nq_sm: [ 32   7 -26   3  -7  21 -42  14 -11  12 -20  13  27  -3   0   7   7 -11
 -17  -9   4   4   4  -8   9 -27 -10 -19   4 -25]
gd_dm: [ 21 -37 -10   7  26   6  -1  15 -15  39   0   5 -11   3   6  18  14  -6
  -3  15  12   0  -6  15   4  -1   8   7  16 -23]
nq_sm: [ 14  -8  11  47 -12  -5   1  20 -28   7  16  -1  -2  17  23  33 -11  17
  30 -55  12  -6   3 -13   9  36  12  29  21  -5]
gd_dm: [  0 -11  -1  14  14  -3   2 -41  63 -15   9  44  46  23 -19 -31   2  -2
  22 -12 -42  36   6 -30 -53  31 -32  24  13   1]
nq_sm: [-15  -4 -35 -20  51 -14  21  25 -24  -2  -5  17  -2  -3  26  -2  32  19
  18 -26  -1  -7   9  21  -9  26  -4  17   9  19]
nq_sm: [ -2 -35 -62 -13  22  78 -26 -30 -28  35  19  13  29  -3 -25 -24  35   5
   0 -57 -32   7  34  13 -38  -1 -24 -12 -22 -11]
hn_sl: [ -6  15 -26 -26   4  11 -17  12 -17  -9 -18  -5  -2 -20  -1   2   9  -1
 -11   3   9  -6   6   9  14 -15  -7 -18 -14   8]
hn_sl: [-31 -15 -34  -9  18  34   3   1 -20 -22  14 -25   2 -20  -1  20   3  -5
  25 -25 -22  24  44 -23  22  64 -22  74 -16   7]
th_ds: [-15 -13  59  23 -22  10  64 -52 -24  41  68 -12 -26  42  -4 -50   1  29
  -1 -40 -14 -41  -3  32 -44 -33  46 -29 -20   7]
hn_sl: [-33   8 -38 -38  -5  22 -22  -2   4 -19 -13 -26   8 -38 -19 -12  -1  -9
  -8  -3 -24  12   8  12  -5  13 -23 -14 -21  15]
th_ds: [  7 -10 -21  13 -14  25  -4  15 -41  45  22 -26  34   4  17 -28  10   2
 -16 -71 -45  -8   5  30 -24  -7  15 -13   9 -35]
nb_sz: [ -7 -14 -21 -25  22  16   6  15 -42  25   0 -15 -29 -15   5   6  21   4
 -12   7  18 -20   4  33  14 -17  13 -15 -13   2]
gd_dm: [  4 -15  42  10   6 -26  30 -14  22   9  10   7 -28  17  -3   3  -7   0
   2  45  19  -6 -18   2  -1  -8  17   4   7   2]
nb_sz: [-15 -12  15  -6  -4 -23  36   1  -5  47  23 -24   4   8  12 -58   7   9
 -23 -24 -42 -22 -33  67 -56 -21  32 -50  14 -11]
nq_sm: [  36   13  -24   20  -66   -4 -104   36   30    1  -58   -9   30  -35
  -18   34  -41  -20  -18   -4   15   15  -52    4   -5  -10  -22  -82
   32  -20]
th_ds: [  9 -12   4 -10   6   9  -6  -4   2   7  -8  -3 -24  -8 -12  20  -1 -13
 -10  50  27   0  -1  -4  25 -18   2  -1  -9  -5]
nq_sm: [ -9  -2  -1 -25  33  21  21 -42  -2  -7  10  36 -26  13 -20 -12  27  15
   6  23  27 -14  21  -4  -5 -26  -5  -8 -34  31]
rd_rh: [-24 -40  30  -6  -1  -2  37 -12  13  28  28 -55 -27 -10 -11  -9 -16 -24
 -15  51 -28  11  -8  21   2  15  19  30  -2 -21]
rd_rh: [ 42 -21 -43   1  18  52 -40  10 -31  37  -9  14  26   0  -2  15  26 -19
 -21  -3   2  10  25 -12  21 -29 -11   7  -2 -46]
hn_sl: [ -6 -37 -19 -35  61 -23  22  15   9  27 -14  12 -24 -11   4  -3  29  -4
  -6  55   8  -1 -19  43 -14   1   2  -6  15   2]
gd_dm: [ 24  26  -7   3   4  -1 -16  25 -28 -16 -20  18  -5   2  17  32   7   4
   0   2  40 -11  13 -23  44 -19   1   7  -3   2]
th_ds: [  2   4  -7 -13 -20 -19 -38  13  41 -10 -36 -11   5 -29 -17   8 -22 -21
 -16  43   1  16 -33   8  -3  -3 -15 -35  13  -3]
gd_dm: [ 13 -11   7  31 -27  29 -17   3 -27   8  14 -22 -10   1  -2  37 -18  -4
   9 -19  15   1  14 -23  31  13   6  25  -4 -16]
hn_sl: [ -7  14 -13 -14  17   3   9  18 -35 -12  -3  -2 -15  -6  16  13  14   9
   4  -8  18 -14  18   0  28  -1   4  14 -12  13]
gd_dm: [-19  -1  10   9 -17  57  12 -39 -43 -13  40 -16 -33   7 -18  19  -4  15
  21 -31  21 -14  47 -29  29   7   4  31 -48  22]
rd_rh: [-29  32   7 -11  -3  -7  12 -10 -12 -48  -1  11 -32  -3  -1  12  -3  30
  28 -18  36 -20  11 -11  11  13  -4  -6 -25  58]
nq_sm: [ -2 -10   3  -8  -6  -8 -13  -9  41  -1 -13  -6   5 -12 -19  -6 -13 -19
 -11  40 -12  19 -18   3 -12   2 -11 -11   7  -7]
gd_dm: [-11 -17  -1 -10  24   6  20 -25  11   7  13  15  -4   9 -10 -18  14   5
   6   7  -8   2   5   7 -24   3  -4   3  -7   9]
th_ds: [-14   0  -8 -27  19  -3  13  -7   2   1  -2   4  -8  -6  -4 -20  15   3
  -8  17  -3  -7  -2  20 -11 -13   0 -16 -10  12]
rd_rh: [-24 -35  32  10 -12  33  40 -48  -7  27  55 -36 -23  12 -22 -19  -8  -2
   1  -1 -25  -3  16   6 -14   7  18  23 -25  -6]
nb_sz: [ 11   2 -22  -9  -4   5 -24  31 -24  18 -18 -15   2 -17   9   9   4  -7
 -19  -3   6  -8  -9  21  12 -17   5 -26   6 -15]
th_ds: [  4 -23 -12   0  12  26   2   2 -31  26  12 -10 -13  -1   0  11  12   0
  -2  -6   7  -6  13   9  10  -3   8   9  -7 -11]
nb_sz: [-21  10  -3 -19   7   3  33 -12 -23  19  23  -5   8  10   9 -56  22  19
 -13 -41 -32 -25   3  40 -38 -26  17 -33 -13   8]
nb_sz: [-13  20  15 -16  -9   3  37 -23  -1  17  28 -15  32  17   5 -77  12  -3
 -34 -20 -61 -10   7  23 -33 -42  18 -17 -15 -17]
hn_sl: [  6  25 -35   2 -18  -7 -57  55 -20 -36 -46 -11  -5 -37  13  63 -18   0
  14 -15  40   4  -5 -15  46  30 -18  -2  11  15]
rd_rh: [ -4  27  12  21 -16 -32  10  30 -10 -23   0 -10  12   5  31   7 -14  11
  15 -39  -7  -3  -2 -10  11  27   8  23  18   5]
nq_sm: [ -1  12  -3 -27  34 -14  25   8  -2  -6  -7  10   2   3  14 -17  22  -6
 -15  32  -4  -2  11   1  15 -20   3  18  -5  -3]
gd_dm: [-47  41  -5 -11 -67  25  -7  -5 -15 -26  19 -74  33 -28  -5 -42 -30  -7
 -18 -65 -69   4  17   6  -6  13  -1  -6 -28   1]
gd_dm: [ 15  38 -18  29 -69   5 -67  46  -9 -24 -27 -39  47 -25  13  27 -40 -16
  -8 -55 -20  18  -4 -26  28  20 -13  -3  17 -26]
hn_sl: [ 39  36  -2  35 -50  10 -61  20  -1 -27 -27   8  31  -1   3  39 -27 -10
   0 -23  21  11   4 -51  37  -7 -14  -1   8 -17]
rd_rh: [-31 -38  40  34   1 -18  68 -21   1  29  61 -25  -6  28  13 -31  -8  19
  27 -49 -49  -3  -5  24 -50  52  27  38  17  -1]
hn_sl: [ -2  22 -23 -19  -8  13 -24  15 -25 -10 -19  -6  -4 -19   1   8   5   3
 -10  -9  17 -12   5   6  19 -19  -4 -27 -15  10]
th_ds: [-10 -45 -29   9  25  31  -6   9 -35  11  11  -9 -34 -14  -3  53   7  10
  36 -20  27   4  19  -1  17  56  -8  40  -2  12]
rd_rh: [-21  37  19  30 -12 -26  31  -7 -15 -40  24  27   6  30  25 -12  -3  51
  49 -97   1 -22   9 -12 -29  36   5   6   2  49]
th_ds: [  3   9 -29 -15   7  14 -13  -4 -12  14  -5  20  24   2  -1 -33  23  12
 -11 -38 -15 -12  -1  25 -34 -28  -5 -47  -4   3]
nb_sz: [  7  13  -5  -8 -12  15  -4  -4 -10  15   4  -8  24   3   0 -32   7  -8
 -28 -11 -25  -5   5  10  -7 -37   6 -22  -9 -20]
rd_rh: [ 23 -43   6  33 -14  22  -5  -5  -3  58  26 -20  25  14  -3 -12  -5 -16
 -14 -20 -38  12  -7  12 -24   0  12   6  20 -53]
nq_sm: [-12   9 -49 -32  52 -43  -1  57 -11 -14 -40  20   2 -22  34   7  28  16
  13 -12   8  -5 -15  34  -7  28 -11  -9  27  25]
th_ds: [-22   8   6  12   2  -4   6 -50  18 -31  12  62 -20  23 -23  -9   5  56
  55 -57  34 -22  -8   1 -62  20 -15 -49 -13  76]
nb_sz: [-40   3 -14 -32  33 -49  47  43 -10   3   0 -33   4 -18  39 -34  14   4
  -5 -13 -46  -4 -14  53 -19  32  14  14  21   6]
rd_rh: [ 37 -30 -11  23 -34  48 -52  -3 -11  49   0 -18  14  -6 -22  16 -12 -23
 -25  -1  -1   8  -7   1   3 -28   1 -29   4 -49]
hn_sl: [  7  19  20  11 -19  -1   8  -4 -20   2  10   3  -7  15   7  -6  -2  14
  -4 -20  15 -23  -1   2   3 -28  18 -22  -8   5]
hn_sl: [ 24  43  14  12  -9 -33  -9  28   3 -33 -26  20  11   9  24  20  -8  -1
   0   9  25  -2  -2 -33  36 -13   1  11  12   0]
gd_dm: [ 28  48 -24   1 -13 -19 -33  56 -11 -18 -36  -3  57  -8  37  -1   0 -17
 -25 -22 -22  11   4 -18  30 -15  -7   9  22 -34]
nb_sz: [ 10 -29   3  -5  15  35   5 -33   4  24  16   6  -9   9 -23  -3  11 -14
 -10  36   2   7  16  -8   3 -21  -1  12 -18 -17]
nb_sz: [  1  10 -20  10   3  25 -18 -23 -15 -18   3  45   0  13 -11   7  14  34
  32 -58  27 -13  16 -14 -21   5 -17 -23 -15  37]
th_ds: [  4  -9   1  -7   7  -2   5  23  -6   6  -5 -31  -4 -13  10  18  -5 -27
 -16  41  -6  14   8  -8  40   6   5  43   4 -28]
rd_rh: [ 27  27 -17   9 -21  -3 -44  43 -17 -14 -33  -6  17 -15  17  34 -10 -11
 -10  -7  19   3  -1 -19  41  -8  -6  -3  12 -17]
nb_sz: [ -2  20  13 -10 -19  -3   8  12 -23   7   2 -29  -8  -5  10 -12  -4  -4
 -26   4  -1 -19  -4  17  17 -34  22 -20 -10  -8]
nq_sm: [-26  17  14 -36  37 -72  56  44  23 -17 -14 -30   5 -13  40 -27   4 -22
 -21  59 -39  12 -13  20  18  16  13  48  23 -10]
[  5  61  17   6 -29 -17 -13   3   8 -59 -19  17  11   6   8  10 -16   6
   6  -7  22  -3  11 -46  32 -11  -9   5 -11  22] => gd_dm
[ -7 -34 -26   2  74 -61  34  58  13   3 -13  14  12  -2  47  17  20   1
  32   0 -24  26 -11  15 -11  84  -8  74  59  -7] => nq_sm
[  7  22 -24 -38  29  -5 -10   3  34 -25 -31  19  36 -10  -2 -21  17 -29
 -26  54 -22  28  15 -23  16 -21 -26  21  -5 -15] => hn_sl
[-25  11 -25 -34   9   8  -2   7 -14 -13 -10 -15  -8 -24  -2  -7   9   2
  -6   0  -2  -5   8  17   6   0  -7 -11 -18  19] => hn_sl
[-13  11 -11 -34  -7  38  -8 -37  -3   1   4  -1  -2  -8 -30 -33  12  -3
 -24  12  -5  -9  14   9  -9 -46  -6 -40 -40  10] => nq_sm
[-41  21  -4 -35   0 -65  15  43  53 -36 -29 -50  27 -40  19 -27 -23 -31
 -17  40 -65  34 -27  19  -4  47 -11  27  28  -5] => th_ds
[ 38   9 -32   1  30 -37 -37  34  38  -8 -51  58  44   3  15   6  15  -6
   1  12   5  21 -23  -8 -16   1 -27 -14  43 -11] => gd_dm
[-18  -1 -19 -12 -13  19 -17  -3  -5  -4  -2 -19  -1 -21 -13  -1  -5  -1
  -1 -15  -9   2   2  10  -6  10 -10 -15 -12   9] => hn_sl
[  4   9 -30 -10  15  24 -17  -5  -6 -15  -8  21  21  -1  -3   0  16  -1
   4 -15  -4  10  26 -21   6   2 -21  15 -11   2] => nb_sz
[ -5 -36  -7  -1   4  25  -9 -13 -13  23   7  -6 -38 -10 -21  24   0   7
  10   9  29  -9  -6  18  -4   6   2 -19  -9  11] => th_ds
[ 13 -19 -28  10 -12  25 -43   0   7  17  -9   2  23 -11 -16   7  -4  -8
  -1 -21 -12  15  -6   3 -20   9 -18 -20  10 -16] => nq_sm
[ -5 -18   8  19  10 -25  26  17  -1  17  16 -10   8  10  22  -7  -1   5
  12 -25 -26   4 -10  15 -19  34  12  25  28 -11] => rd_rh
[-17   7  14 -12 -28 -26 -17  -4  44 -19 -22 -14 -16 -23 -22   2 -29  -6
  -4  37   9   4 -38  14 -14   3  -7 -44   3  22] => nq_sm
[-20 -13  16  16 -14   1  24  -5  -6   8  29 -33  -1   3   5  -8 -13   1
   9 -27 -30   4   4   5  -9  31  11  28   3  -6] => nq_sm
[-20  27  15 -36  20 -23  49   7  -8 -12   5 -20  -4   0  21 -35  14  -9
 -26  35 -21  -9  13   9  21 -25  17  23 -15  -1] => nq_sm
[ 31  -1 -16  36 -26 -21 -50  45  -1  15 -28   8  22  -5  16  28 -16   7
   8 -45  11   0 -38  13 -15  15  -2 -40  45 -14] => rd_rh
[ 19   7  14  18 -18   2  -7   2  -1   4   2  -2  11  10   4   4  -9  -7
  -8  -1   0   1   1 -15  12 -14   6   4   4 -19] => th_ds
[ 49 -11 -36  25 -22  34 -69  44 -37  32 -25 -12  21 -15   7  48  -5 -19
 -16 -20  18   7  -1  -9  35 -12  -4 -10  18 -48] => rd_rh
[  7 -25  12  19 -12  -5 -14   0  11  12  -3  -3 -24  -4 -12  29 -18   1
  12  14  25   0 -24   6  -4  14   3 -15  13   3] => gd_dm
[ -6 -26  -1   9  21   5  26  -8 -10  22  25   2   1  14   6 -12  13   8
  12 -22 -18   0   8  11 -21  19   7  22   6  -6] => rd_rh
[  5  20  15  -1 -34   1 -13  -1   7  -3  -6 -21   7  -7  -6  -7 -18 -15
 -24  17  -5  -1  -8  -4  13 -28   6 -20  -7 -13] => nq_sm
[ 32  19 -42  -8  42   0 -40  16  -8 -30 -46  80  -3   4   4  44  30  20
  25   3  70  -6  10 -28  20 -10 -30 -14   2  31] => gd_dm
[-19 -22 -25 -11  50   4  17 -14  14 -16   6  30   3   3  -3   1  22  10
  33  -6  -9  19  22 -12 -18  48 -25  45   0  22] => nb_sz
[ 23 -10 -11  12  -1  39 -37 -18  -8  -6  -9  27 -18   1 -24  46   0   1
  15  12  50   3  17 -35  26  -7 -17   1 -17   7] => nb_sz
[ 21   8  28  38 -49 -12 -23  11  18  -1  -3 -20  19   4   2  15 -36 -16
  -6  -4  -9  13 -17 -22  10   5   5   4  21 -28] => th_ds

rjqs: [ -6  -8  12   7  11  -2 -28  23   6  -6  -9 -20 -19 -12   3  -7  -3   9
 -13 -16  -2 -14  14   2   0  25 -12 -11  12   0]
mnzd: [-21 -29  25  68  19  10  -9  35   9  -7 -30 -53 -11  30  27 -34 -29  18
  34  26 -41  12  -6 -34 -40  30  12 -34  47 -48]
rjqs: [ -3  21 -20  11 -10  20  27 -20  16   1  22   0   4  26  36 -13  10   5
  11  21   6  26 -28   8  -8  -8  17 -13  -3 -28]
rjqs: [-16  -9   4  42   6  17  -9  17  14 -12  -7 -27 -12  17  29 -23  -9  18
  21   9 -11   7 -10  -9 -20  22  14 -19  21 -29]
llqc: [ -8 -13   6  14  -3   6  -4   2  -3  -9  -3   3  -9   6  10  -6  -7  14
  15  -1  -8  -6   0   1   0   2  13  -2   0  -2]
rjqs: [-15  27 -23   2  -1  18 -24   6  12  -7   1  13  11 -27 -22  -6  17   2
  11 -16  29  -9   4 -13  -6  15   4  25 -34  12]
rjqs: [ 27 -46  -6  33   7  -3  12  30  11  -5 -12 -42  17  43  25   3 -23 -12
   5  -3 -16  21 -26 -15 -11   3  16  -2  94 -26]
llqc: [-12 -13   8  -5   4  -3 -13  -3 -19   4 -14  42  15 -18 -37   4  -6   9
  24  -1  -3 -18  25 -28  -1 -10   2  21 -40  19]
mdcz: [ -4  33 -20 -10  -4  10  -4  11  16   4   7 -18  -2 -20  -4  -8  15 -15
 -15 -24  11 -11  -6   8   7   9  -3   8  -5   6]
mnzd: [  0 -16  34  19  -4 -21 -13   0 -23 -29 -26 -28 -17  -6 -26  20 -14  -8
   6  16  -2   2   1  14 -11  16  -4   8  18  20]
mdcz: [ 23 -37 -13  13  10   1 -18  28  13  -9  -5  -9  16  15  10   9  -9   1
  -5 -21  13   7  -5 -13  -3  13   4  12  56  -6]
mnzd: [  0 -13  13   4  18 -10  27  -6  -9  34 -11  10  26  22  -7 -10 -16  -3
  15  42 -35  18   8 -44 -22 -21 -10 -22  -2 -30]
rjqs: [ 10 -16 -15  -6   0   1   7   9  -2   9  -3  17  25   4 -12   5  -5  -9
   9 -16  -3  -7  -1 -21   6 -17  11  21  10   6]
llqc: [-21  -9   0  -9   0  16 -34  20   5  -6   7  22 -32 -26  17 -19   3  32
  -4 -54  -3 -50  26  14  30  10   8  -1 -28  17]
llqc: [ -7  46 -31  -9 -10  23  36 -26  20  19  31  11  10  14  29 -19  21  -3
   3  18   6  21 -23   4  -2 -18  10 -13 -29 -26]
mnzd: [-12 -17  22  18 -14   2  24 -10 -13  -9   0  -9 -29  24  33 -12 -16  15
  19  10 -36  -6 -11  22   8 -14  25 -21   7  -8]
llqc: [ 15 -13   8 -11  14 -14  -9 -16  -6   5   1  30  18   4 -12  18   1   8
  -8  28  18  23  15 -15 -13   0 -23  -4  -9  -5]
rjqs: [-46  -6  27  60  23  24 -66  50  24 -26 -23 -52 -51 -15  30 -47  -9  45
  13 -13 -12 -22  21  -9 -27  71  -3 -39   7 -29]
mdcz: [ 19 -14 -34 -56 -11   2  39 -10  -7  41  25  69  32   4   1   5   3  -9
  -5 -44 -18 -31   6 -10  50 -66  19  24 -21  19]
llqc: [  5  74 -47 -27  -6  21  26   4  45  27  38 -44  -5  -6  38 -25  35 -28
 -49 -22  13   8 -29  28  14   3 -13 -21   7 -23]
mnzd: [ -8   7 -39 -19  -4  36  21 -19  22  26  44  68  12  21  54 -28  16  35
  12 -13   2  -3  -2  -9  20 -33  24 -14 -44 -28]
mdcz: [ -7  -6   4  -4 -10   4 -26  23   1 -20  -1 -17 -37 -23   8  -3   1   7
 -15 -53   0 -41   7  34  30  15   8   8   9  28]
mdcz: [ -6 -25  -2  39   7  12 -27  50  16 -18 -20 -47 -12   3  14 -16 -15   4
   9 -36 -11 -18  -6  -8  -5  31  17   3  55  -7]
llqc: [ -5  -9   5 -21   0  -4 -20   5 -11   0  -1  28  -9 -25 -17   5   1  10
  -6 -30   2 -32  24   4  22  -4  -4  13 -26  28]
llqc: [ -4   7 -10  17  12  19 -12  11  31   0  16 -19 -14  16  50 -24   7  22
 -12   3   7  16  -7   3 -11  25  -5 -35  17 -39]
mdcz: [ 10  -3   0 -18  -7  -4 -23  -2   1 -20  12   7 -22 -15   6  17  10   9
 -26 -27  28 -11   7  37  22  12  -7   8   0  24]
mnzd: [-16  35  -2 -17 -35   6  27 -43 -20 -15  17  25 -18 -13  -7   7  14  -3
  16   2   7 -12 -14  42  23 -27  25  19 -57  32]
rjqs: [ 21 -11   4 -41  -4 -21  26 -17 -16  22  10  26   7   4  -5  18  -2 -12
 -23  -4 -13  -6   8  11  26 -36 -10   0  -2  15]
rjqs: [ 20  29 -39  13 -17  12  25 -20  16 -17  13 -15  34  20  -3  19  16 -29
  11  24  44  48 -48   5 -20  -1  17  29  24  -7]
llqc: [ 25  -8   8  26  28 -19 -10  21  15   3 -22 -60  23  19 -10  11  -8 -24
 -20  41  10  50 -10 -28 -47  35 -36 -17  69 -34]
mdcz: [ 37   4 -74 -33  -2  30 -12  -1  45   1  52  50  33  11  41  12  34  11
 -30 -47  71  17 -17   9  25  -3   7  24  13  -6]
mnzd: [-20 -10   5  49 -16  23 -50  21  11 -66  -7 -36 -48  -8  25  -5   0  29
  19 -30  29 -14 -14  41  -1  52  30  12  21  14]
mnzd: [-13   7   9  -7 -31   7  45 -30 -16  -3  20   8 -34  17  37 -11  -4   8
  13  -2 -34 -17 -18  45  32 -37  34 -14 -21   6]
mdcz: [ -4 -61  21  76  15  15 -37  19  11 -44 -16 -17 -14  45  47  -9 -25  50
  38  29   7  33  -9 -14 -40  44  20 -23  54 -43]
mnzd: [ 12 -18  21 -17  -5 -23   1 -25 -27  -9  -5  30   3  -3 -25  30  -5   0
  -1  18   8   6  12   9   5 -13  -9  12 -15  24]
mdcz: [-29   2  32  64  12   5 -10   8   0 -18 -29 -50 -15  15   4 -23 -16  12
  36  54 -20  25  -8 -21 -52  36   2 -29  11 -36]
[-31  10  16  32 -18  15  34 -15 -10  -6  -2 -16 -25  21  27 -28 -12  11
  41  23 -41  -4 -20  11  -5 -15  36 -19 -16 -16] => mnzd
[  7  -1  16 -24 -28 -15  12 -29 -26 -22   9  13 -28  -9  -4  26   2  -4
  -9 -10   5 -15  -4  54  33 -19  10  15 -15  41] => mnzd
[  3  -1   3 -28  17 -16 -38  29  -4  13 -18   4   8 -46 -50   9   4 -13
 -27 -38   8 -34  37 -18  11  14 -32  20 -11  32] => llqc
[  8  25 -24   0  -5   5 -13   1  10 -16   0  -9  18 -16 -25  15  17 -19
  -3  -5  42  13 -13   1 -10  16  -2  31   1  15] => rjqs
[ 14  -3  -2 -14  16  -1 -19  -6  17   4  20  15  -5   7  30   2  12  22
 -32   9  25  21  12   8  -2  16 -27 -28   2 -21] => llqc
[-15  33 -36 -11   0  29 -14   5  25   8  20  26   7 -20   8 -20  23  12
   1 -28  24 -14   4  -8   7   5   6   9 -41  -2] => rjqs
[-35  11   2  36   2  22 -24   8   3 -16 -15   1  -3 -13 -12 -21   0  19
  41   7   4  -7   5 -23 -24  23  16   8 -33  -5] => rjqs
[  3  31 -20 -22 -15   4 -18  -7   4 -18  11   9  -3 -33 -23  18  23 -11
 -15 -27  44 -10  -2  27  15   9  -3  33 -24  36] => mnzd
[  0  21  -6 -24  -3  -7  25  -9  -7  26   1   8  16 -10 -22   0   4 -22
  -5   2 -14  -6   2 -10   7 -25  -6   6 -21   7] => mdcz
[-10  57 -42 -19  -8  30  20 -31  25  17  39  34  15  -1  22 -17  33   6
   0  12  29  19 -14   2  -1 -12   4  -5 -56 -19] => mdcz
[ -2 -26  17   7  -6  -7   4 -16 -24 -10 -10  30   6   8 -16  13 -13  10
  28  18  -6   1   5  -8  -3 -15  13  12 -14  12] => llqc
[  9  -7  24 -34   4 -28 -11  -3 -21   7  -7  10 -12 -25 -28  20  -2  -8
 -30 -12  -5 -21  28  14  20  -6 -28   1 -12  31] => rjqs
[-15  26 -35 -29 -13  22  30  10   9  35  17  19   8 -14   5 -28   9 -12
   4 -52 -28 -45  -3  -7  37 -38  26  14 -30  10] => mdcz
[ 34 -21  -4 -59  -2 -33  12  -5 -27  23  -4  41  33 -20 -53  40  -2 -33
 -26 -29   1 -22  20  -6  34 -41 -16  40  -1  48] => rjqs
[ -1  28 -12 -46 -27   1  33 -57 -21   7  29  70   8 -11 -13  17  20   0
   6   8  16  -4   0  24  28 -47  11  21 -76  30] => mnzd
[  7 -12   5 -28  -5 -14  21 -16 -23  18   0  38  16  -2 -23  13  -6  -8
   4   0 -15 -12  12  -8  17 -36   1  13 -22  19] => rjqs
[-26  41 -16  30  -3  31 -26  15  32 -22   8 -40 -27 -13  26 -28  18  12
   2 -11  23   0 -14  16 -14  43   7 -10  -6 -16] => mdcz
[ 21 -53  40 -13 -11 -40 -13   1 -45 -27 -27   5 -15 -13 -42  46 -23 -11
  -7 -20  -8 -26  17  27  26 -10  -1  32  25  58] => llqc
[-12  62 -43 -35  -4  30  -2  16  42  23  39 -15 -24 -27  41 -35  35  -2
 -45 -58  11 -30  -4  31  34   7  -7 -17 -23  -6] => llqc
